[ 24  22   3   3  -9   6  12  11   0   2  -2  -1  -4   0 -11  14  -6  -3
  -1  -2   8  16  17  -1  -6   9   7  23   1   8   5  -3   2   3] => (33) (50)
[ 26 -11  -6   6   6   4  -5   1  -4   8   1   6  -3  -5   0   2  -2  10
   3  -3  -4  16  -7  -1  -6  21  12 -21  -6   7  -2   5  -5  -3] => (34) (51)
[  4  10   6  -2  -6   3   9  11  -1   1   2  -3  -4  -2 -10  -9 -18   4
  -3   1   8   2  -3   1  -6  -5   6   7   7  10   4  -4   2   2] => (33) (50)
[ 22  -8 -13   5  19   1  -2  -1  10   4  17   0   4  -2   5  18   1   0
  -2  -5  -6  31  -9   0  -7  14  17 -30  -3  10  -1   9  -3  -7] => (34) (60)
[-27   7  -5   2   8  10  20   0 -13   0  32   6  -5  -3 -10  -6 -38   7
  -4   2  14  13  -6  -2 -18  14 -11  11  12   2 -29   5   0   0] => (39) (66)
[ -4  -8  -5   4  12   4 -10   6  -7   4  19   3   0  -4  -2  -1  -8   5
   2  -2   4  17  -5  -3  -4  11  -8 -33  -4  12  -3  13  -3  -2] => (34) (51)
[  0   6  -4   6   2   5  11 -15   6   0  15   1   9   2   7  -2 -36  -2
  -1  10  -3 -23   8   6 -13 -18  -8  31   7  -3  -6  -9   3  -2] => (42) (56)
[ 3 24  9  4 -1  9  6  3  1  5 15  1  2  4 -6 29 -8 -3 -5 -3  5 11 -3  3
 -8  1  0 24  6  4  2  1  2  2] => (33) (48)
[-16  -8  -3  -4   0   8  10  -5  -8   0  18   6  -4   9   2 -12 -47   6
  -1   4  16  10   1   3 -17  11  -3   0   5   4   1  -3   3   1] => (39) (57)
[ -1  15  -3   9  14   5   4   0  -3   2  21   3   1   4  -9  29 -19   0
  -1  -3   4  15   2   5   1   9  -2  19   3   0   2  -1   4  -4] => (33) (48)
[-14   2  -6   4   1  -2  13 -19   6  -2  13   0   0  -6   7  -6 -24  -1
   3  16  -4 -32   0   8 -14 -18 -13  26  12 -11  -5 -15  -1   1] => (42) (56)
[ -9   2  -4   5  12   6   9  -3  -2  -2  26   6  -7  -1   1  10 -29   4
  -4   1   3  19  -2   4 -12  11   0   6  11   0   1   6   1   2] => (39) (57)
[-30  -3  -4   0  14   6   5   5  -5   2  21   3  -2   1  -2 -14 -22   8
  -3   7   8   7  -3   2  -8   2  -3 -11   6   2   5   7  -2   1] => (39) (57)
[-34   3  -1   5   4  -2  16 -26   3  -6  18   3   5  -1   8  -4 -30  -2
   1  18  -4 -32   9   7 -11 -25 -25  44  14 -18 -14 -12   6  -2] => (42) (56)
[ -5  -5  -7   3  11  14   1  -2  -7  -2  26   3  -3   2  -1   1 -40   5
   0   2   6   7   0   1 -13   5   2   2   5   8   3   3   2  -5] => (39) (57)
[-42   0  -9   1  12   6   4  -4  -4   2  30   6  -6   3   1  -2 -26   9
   1   7   7   8   3   4 -16   1 -13  11  11 -18   0   5   4   3] => (39) (66)
[ -5   7  -4   6   1  -1  10 -19   3   0  14   2   0  -4   4   8 -11   6
  -4  10  -5 -14   2   5 -17 -12 -10  23   9  -6  -3  -5   2  -3] => (42) (56)
[  0  -3  -4  -2  19   0 -18  13   2   4   9   0   0  -3  12  12  26   2
   3  -7  -8  33  -7  -1  -2   7  15 -49  -1   4  -4  14  -3  -5] => (34) (60)
[-21   9  -1   4  12  12  11   2  -7   2  34   6  -2   1 -11   2 -39   5
  -4   2  13  12   0   3 -16  10  -4  12   6   6   6   6   1   0] => (39) (66)
[-21   3  -3   1   4   9  -1   6  -4   2  24   4  -6  -9  -2  -1 -32   3
  -6   3   7  11  -2 -17 -12  11  -2   4   7  -5   7   2  -1   2] => (39) (57)
[  6 -13  -9   1  24  -7 -11 -13  -6   2  28   2  10  -1   4  21 -24   7
   7   4   4   6  -6  -4  -5  15   4  -9 -10   4  -2   7  -4 -13] => (34) (51)
[ 19 -12  -6   5  21  -1 -22  -2  -3   1  11   3   7  -2  14  21  17   7
   1  -9  -3  36  -7   3   0  22  17 -40 -11   8  -3  10  -6  -7] => (34) (60)
[ 18  13   8   1  -1   9  -4   9  -1   5  15   0   1   4  -7  24 -27   6
  -1 -13  10  21   4   6  -7   6  17  17   0   8   4  -3   5   0] => (33) (50)
[ 18 -10  -6   2   7   4   3   2  -5   4   9   2  -2  -6   3  -9 -18  13
  -1  -1   0  10  -8  -5  -8   8   5 -14  -1  10  -1   3  -1  -2] => (34) (51)
[-37   3  -4   3  11   7  11  -4 -10   3  39   6  -1  -4  -9  -4 -26   7
  -5   8   8   7  -3  -5  -9   7 -11   2   8  -5   4   6   1  -3] => (39) (66)
[-24   0  -6   5   8   6  10  -1  -4  -1  28   7  -1  -1  -5 -11 -30   8
  -4   7   8   3  -6   8 -10  -3  -7  -3   8   1  -4   3  -2  -1] => (39) (57)
[ 18  22   2   7   3   9   3  15   1   6  25  -4  -3   4  -8  32 -21   5
  -6  -9   9  28   3   5 -15   4  16  23  -1  10   7  -5   1  10] => (33) (48)
[-34  10  -5   7  19   4  13   2  -7   0  32   4  -5   0 -10   3 -11   6
   0   8   8  19  -5  -2  -1  12 -15   7   9  -4   8  10   2   1] => (39) (66)
[-32   7  -6  21  17  -2  12 -26   3  -8  25  -2   2  -7   0   0 -31   1
  -2  17  -2 -28   3   5 -16 -21 -24  30  11 -22  -5  -6   2   0] => (42) (56)
[  6  10   3   2  -6   5   8   8  -2   6   9  -1   0   6  -7   1 -25  -3
   1  -4   9   2   3   5  -7  -1  11  19  -2   7   4  -2   1  -4] => (33) (50)
[ 22  13   2  -3  -5   9   6   8   1   2   8   1   3   7  -4  21 -33  -3
  -4 -10  10   0   5   6  -2   5  15  26  -1  12   4  -5   5   2] => (33) (50)
[ 10  -6  -4   4  15   0 -10   3  -8   7  11   2  -9  -3   0  15   5   8
  -2  -8  -2  21  -6   2  -2  13   8 -21  -5   8   3   2  -5  -5] => (34) (51)
[-33   5  -1   7  10   6  13   8  -3   3  30   7  -5  -1  -5  -5 -22   6
  -4   2   8  15  -5   3 -12   2  -7  -2   9  -2  -1   9   0  -4] => (39) (66)
[-27  -1   2   1  -1  -5   9 -22   3  -3  -4   0   2  -4   1 -11   9  -5
   3  17  -4 -36   7  -2   2 -18 -16  18   7 -13  -2  -4 -14   2] => (42) (58)
[-12  -6  -2   9   7   8   3  -4  -6  -3  25   5  -4   0   3   3 -35   8
  -2   4   9  18  -2   2 -14   9  -3  -3   5   3   1  -3  -1   2] => (39) (57)
[ 17  -5  -5   3  21   1 -10 -10  -9   2  19   7   6  -2  -1  23   0   7
   3  -4  -2  12   0   1   0  15   5  -4  -8   6   5   6  -5  -7] => (34) (51)
[ 19 -14  -7   2  13  -2  -9   6  -4   4   5   0   2  -2  -1  -2  -2   6
  -3 -10   0  18  -6  -8  -4  10  13 -27  -8  12  -2   9  -8  -5] => (34) (51)
[ 14   9   7   4  -9   5   5   6  -8   2   6  -4   2   6  -6  15 -30  -3
   5  -9   8  12   5   6  -4   6  14  21  -1  10  11  -6   2   3] => (33) (50)
[-32   4  -1  -1  11   5  10   6 -13   9  32   4  -4   2  -5   2 -23   7
  -2   1  10  25  -2   0  -9  17  -9  -4   7   2  13   9   3  -1] => (39) (66)

[  7  -2  -9  -2  -3   0 -13 -15  -5  15 -16  -6  -1 -17  17  12  -3   6
 -11   7  12   2  -1  -1  -3  -8   8   8   1 -46  -6   8  -1  -4] => <29> <231>
[ 19   7 -18 -12  12  -6  -5  15  -2   9   1   6   7 -20   7  33 -12 -10
 -16  14  19   2  11  -3   1  -5  19  15  13 -47 -10   3   3 -19] => <29> <240>
[  5   0   9  -8  -1   3  -3  -4  -8  14   0   0 -10 -14  15  14   2   9
 -14  13   7  -1  12   5  -9 -26  -7  12  -1 -22  -2  -3   4  -4] => <29> <231>
[  5  15  -9 -19   2  -1  -8   9  -1   8   8  -2  12  -3   5  27  -4  -2
 -21  18  16   0  11  19  -4  -9   8  11  14 -31 -10 -12  12  -3] => <29> <240>
[  3   7  -8 -11  -8  -4  -6  14 -12   5  -8  -7 -12 -11   5  30 -11  18
  -6   7   9  12   3   7  -7 -23  -2  16  -2 -38  -8  13  -7  -1] => <29> <231>
[ 13  -4  -6  -9  -9   2 -20   8  -3  16   4   4   3   0   4  18   3   0
 -21  18  19   7  18   2 -11  -5  -6  21  12 -24   0  -9  17  -9] => <29> <240>
